Below is a small trained network, with its code and all its weights. Each question gives an input and a class and asks what happens when units are switched off, that is, made to give their printed mean instead of their output.

import numpy as np


def w(rows, s, z=0):
    codes = np.array(rows[::2]) - 128.0
    scale = np.full(codes.shape[1], s)
    scale[-1] = z or s
    return codes * scale


def f(y):
    return y / 2 * (1 + np.tanh(0.7978845608 * (y + 0.044715 * y**3)))


def log_softmax(a):
    a = a - a.max(-1, keepdims=True)
    return a - np.log(np.exp(a).sum(-1, keepdims=True))


def net(x, mask):
    res = np.array(x, float).reshape(1, 5) / 4 @ E
    y = f(res @ A[0][:, :-1].T + A[0][:, -1])
    res = res + np.where(mask, y, B[0][:, -1]) @ B[0][:, :-1]
    return log_softmax(res[-1] @ U[:, :-1].T + U[:, -1])


A, B = {}, {}
E = w([
[101,254,14,146,119,103,68,214],'x0',
[157,50,120,223,150,171,139,138],'x1',
[122,60,203,90,191,83,2,201],'x2',
[245,210,141,95,230,37,137,60],'x3',
[72,101,57,164,202,22,156,80],'x4',
],0.0063)
A[0] = w([
[141,201,90,133,125,161,173,134,125],'n1',
[125,130,174,62,106,167,120,127,102],'n2',
[101,109,62,238,158,79,116,141,143],'n3',
[5,105,84,123,79,159,173,137,60],'n4',
[99,132,92,141,157,124,97,159,114],'n5',
[168,58,195,151,104,196,117,156,111],'n6',
[63,88,128,126,111,136,48,226,178],'n7',
[74,103,132,137,109,124,43,193,237],'n8',
[116,76,99,184,149,134,181,92,255],'n9',
[129,92,132,142,143,113,182,69,161],'n10',
[147,67,175,97,170,42,97,95,49],'n11',
[141,190,79,164,96,156,146,150,94],'n12',
[77,176,118,117,73,178,154,163,193],'n13',
[85,108,147,97,99,162,182,102,133],'n14',
],0.012,0.0018)
B[0] = w([
[128,96,232,82,106,110,93,135,169],'n1',
[115,142,64,173,144,86,138,130,168],'n2',
[114,107,81,217,99,23,205,135,197],'n3',
[122,201,55,151,137,29,142,134,211],'n4',
[135,155,67,127,145,124,124,128,163],'n5',
[105,47,65,212,129,172,171,158,225],'n6',
[139,137,36,124,167,251,97,160,248],'n7',
[112,169,28,131,123,225,158,137,230],'n8',
[165,77,181,182,118,68,154,142,194],'n9',
[119,43,183,145,114,167,92,149,178],'n10',
[115,207,149,30,107,193,83,118,213],'n11',
[133,106,203,77,135,149,83,101,170],'n12',
[139,196,134,46,165,111,101,94,190],'n13',
[125,126,90,167,136,73,139,137,171],'n14',
],0.013,0.011)
U = w([
[103,134,83,122,174,244,103,153,102],'0',
[145,142,231,41,130,105,70,80,47],'1',
[112,214,77,133,163,3,129,139,255],'2',
[130,33,153,254,106,74,192,136,80],'3',
],0.0076,0.0027)

Each question gives the input, the list of numbers given to net, and the class t.
The units are the neurons (one row each of A and B). Each row of codes is followed by its name. A weight is (code - 128) times the scale printed after its matrix; where a second scale follows, it is the last column's (A, B and U).
mask holds one flag per neuron, in row order. A switched-off neuron (its flag False) gives its mean, the last column of its row in B, instead of its output. The means were averaged over made-up inputs and are rounded, as every weight is.
A unit's drop is (log p(t) with every unit on - log p(t) with that unit switched off) / (log p(t) with every unit on - log p(t) with every unit switched off).
The circuit of an input: a set's keep is (log p(t) with only the set's units on - log p(t) with every unit switched off) / (log p(t) with every unit on - log p(t) with every unit switched off). Starting from the 12 units with the biggest drops (on a tie, the unit counted first), units are removed one at a time, each time the one whose removal leaves the highest keep (on an exact tie, the one counted first), for as long as the keep stays at least 0.8.
circuit, biggest first: the units of the circuit, biggest drop first
k most important neurons: the k neurons with the biggest drops, biggest first
drop of u: that unit's drop, to one decimal
input [-8,2,0,5,1], class 1: circuit, biggest first => [n11, n7]
input [4,6,4,-6,6], class 2: 2 most important neurons => [n3, n4]
input [3,8,2,-3,7], class 3: circuit, biggest first => [n3]
input [-1,-3,3,4,8], class 1: 2 most important neurons => [n11, n4]
input [0,1,3,-7,7], class 2: 2 most important neurons => [n4, n3]
input [2,4,-7,-4,2], class 2: 3 most important neurons => [n4, n13, n6]
input [2,7,-8,-5,1], class 2: 2 most important neurons => [n4, n13]
input [-4,-3,1,-4,4], class 2: 2 most important neurons => [n6, n4]
input [4,6,2,1,3], class 3: 4 most important neurons => [n3, n4, n13, n11]
input [-4,2,-1,8,-4], class 1: 2 most important neurons => [n7, n8]
input [-7,-7,-3,7,-5], class 1: drop of n8 => 0.2
input [3,5,-8,-6,-4], class 2: drop of n4 => 0.8
input [-4,-2,-8,-5,0], class 2: drop of n4 => 0.7
input [-5,1,1,-2,2], class 3: drop of n3 => 0.0
input [6,-5,7,7,-3], class 0: circuit, biggest first => [n4]
